Here is a tiny trained network, its code and every weight. The questions are about switching its units off for an input and a class, where a switched-off unit gives its printed mean instead of its output.

import numpy as np


def w(rows, s, z=0):
    codes = np.array(rows[::2]) - 128.0
    scale = np.full(codes.shape[1], s)
    scale[-1] = z or s
    return codes * scale


def f(y):
    return np.maximum(y, 0)


def log_softmax(a):
    a = a - a.max(-1, keepdims=True)
    return a - np.log(np.exp(a).sum(-1, keepdims=True))


def net(x, mask):
    res = np.array(x, float).reshape(1, 3) / 4 @ E
    y = f(res @ A[0][:, :-1].T + A[0][:, -1])
    res = res + np.where(mask, y, B[0][:, -1]) @ B[0][:, :-1]
    return log_softmax(res[-1] @ U[:, :-1].T + U[:, -1])


A, B = {}, {}
E = w([
[99,170,87,178,87,151,112],'x0',
[141,177,180,104,58,9,119],'x1',
[216,176,68,214,202,89,93],'x2',
],0.011)
A[0] = w([
[102,149,127,161,87,90,122,97],'n1',
[135,44,134,88,187,67,121,44],'n2',
[132,186,128,158,196,108,94,89],'n3',
[151,197,71,112,66,175,165,200],'n4',
[91,131,189,138,191,111,107,10],'n5',
[128,159,52,146,213,77,133,117],'n6',
[117,82,156,143,146,180,124,18],'n7',
[39,215,81,142,131,97,130,167],'n8',
[76,105,192,66,53,174,209,95],'n9',
[169,65,242,117,192,124,90,20],'n10',
[115,220,127,143,107,177,151,201],'n11',
[52,80,142,105,137,147,190,91],'n12',
[131,138,148,148,67,73,187,47],'n13',
[170,78,254,133,208,112,175,48],'n14',
[142,132,121,99,181,181,217,62],'n15',
[138,186,166,148,203,122,84,167],'n16',
[88,197,86,158,145,185,146,214],'n17',
[176,127,137,75,88,87,124,71],'n18',
[97,105,171,80,248,67,163,16],'n19',
[73,161,50,104,159,144,133,167],'n20',
],0.0093,0.0014)
B[0] = w([
[143,119,156,126,68,89,105,162],'n1',
[38,146,77,212,120,23,111,170],'n2',
[92,162,142,104,179,179,183,183],'n3',
[99,111,157,146,61,91,84,161],'n4',
[75,95,79,159,164,128,125,138],'n5',
[215,115,180,132,196,193,201,197],'n6',
[161,95,173,111,179,128,98,165],'n7',
[56,121,152,186,86,124,99,169],'n8',
[188,189,186,82,145,161,157,251],'n9',
[147,2,141,147,111,119,86,176],'n10',
[140,103,136,130,128,154,60,160],'n11',
[157,216,194,107,127,81,163,201],'n12',
[114,120,81,96,127,97,138,175],'n13',
[83,69,124,113,76,99,79,184],'n14',
[120,134,163,107,70,130,125,172],'n15',
[171,128,168,112,185,217,204,178],'n16',
[62,135,138,166,153,141,94,173],'n17',
[113,188,109,104,142,199,135,171],'n18',
[129,63,122,228,89,138,8,175],'n19',
[121,119,117,84,142,94,48,159],'n20',
],0.006,0.012)
U = w([
[222,163,172,143,133,141,162,6],'0',
[131,72,134,236,67,110,1,250],'1',
],0.0083,0.00022)

Each question gives the input, the list of numbers given to net, and the class t.
The units are the neurons (one row each of A and B). Each row of codes is followed by its name. A weight is (code - 128) times the scale printed after its matrix; where a second scale follows, it is the last column's (A, B and U).
mask holds one flag per neuron, in row order. A switched-off neuron (its flag False) gives its mean, the last column of its row in B, instead of its output. The means were averaged over made-up inputs and are rounded, as every weight is.
A unit's drop is (log p(t) with every unit on - log p(t) with that unit switched off) / (log p(t) with every unit on - log p(t) with every unit switched off).
The circuit of an input: a set's keep is (log p(t) with only the set's units on - log p(t) with every unit switched off) / (log p(t) with every unit on - log p(t) with every unit switched off). Starting from the 12 units with the biggest drops (on a tie, the unit counted first), units are removed one at a time, each time the one whose removal leaves the highest keep (on an exact tie, the one counted first), for as long as the keep stays at least 0.8.
circuit, biggest first: the units of the circuit, biggest drop first
top k neurons: the k neurons with the biggest drops, biggest first
drop of u: that unit's drop, to one decimal
input [7,2,8], class 0: top 2 neurons => (n6; n16)
input [-8,-3,-7], class 1: circuit, biggest first => (n19)
input [-2,4,0], class 1: top 2 neurons => (n9; n6)
input [-8,-1,-7], class 1: top 2 neurons => (n19; n14)
input [6,0,8], class 0: top 3 neurons => (n6; n16; n3)
input [-3,-7,-2], class 1: circuit, biggest first => (n6; n16)
input [-4,8,2], class 1: circuit, biggest first => (n9; n6)
input [-3,4,2], class 1: top 2 neurons => (n9; n12)
input [7,-1,-8], class 0: top 3 neurons => (n9; n12; n19)
input [-3,0,1], class 1: drop of n9 => 0.4
input [6,-6,-8], class 0: drop of n12 => 0.3
input [-5,-6,-2], class 1: drop of n6 => 0.1
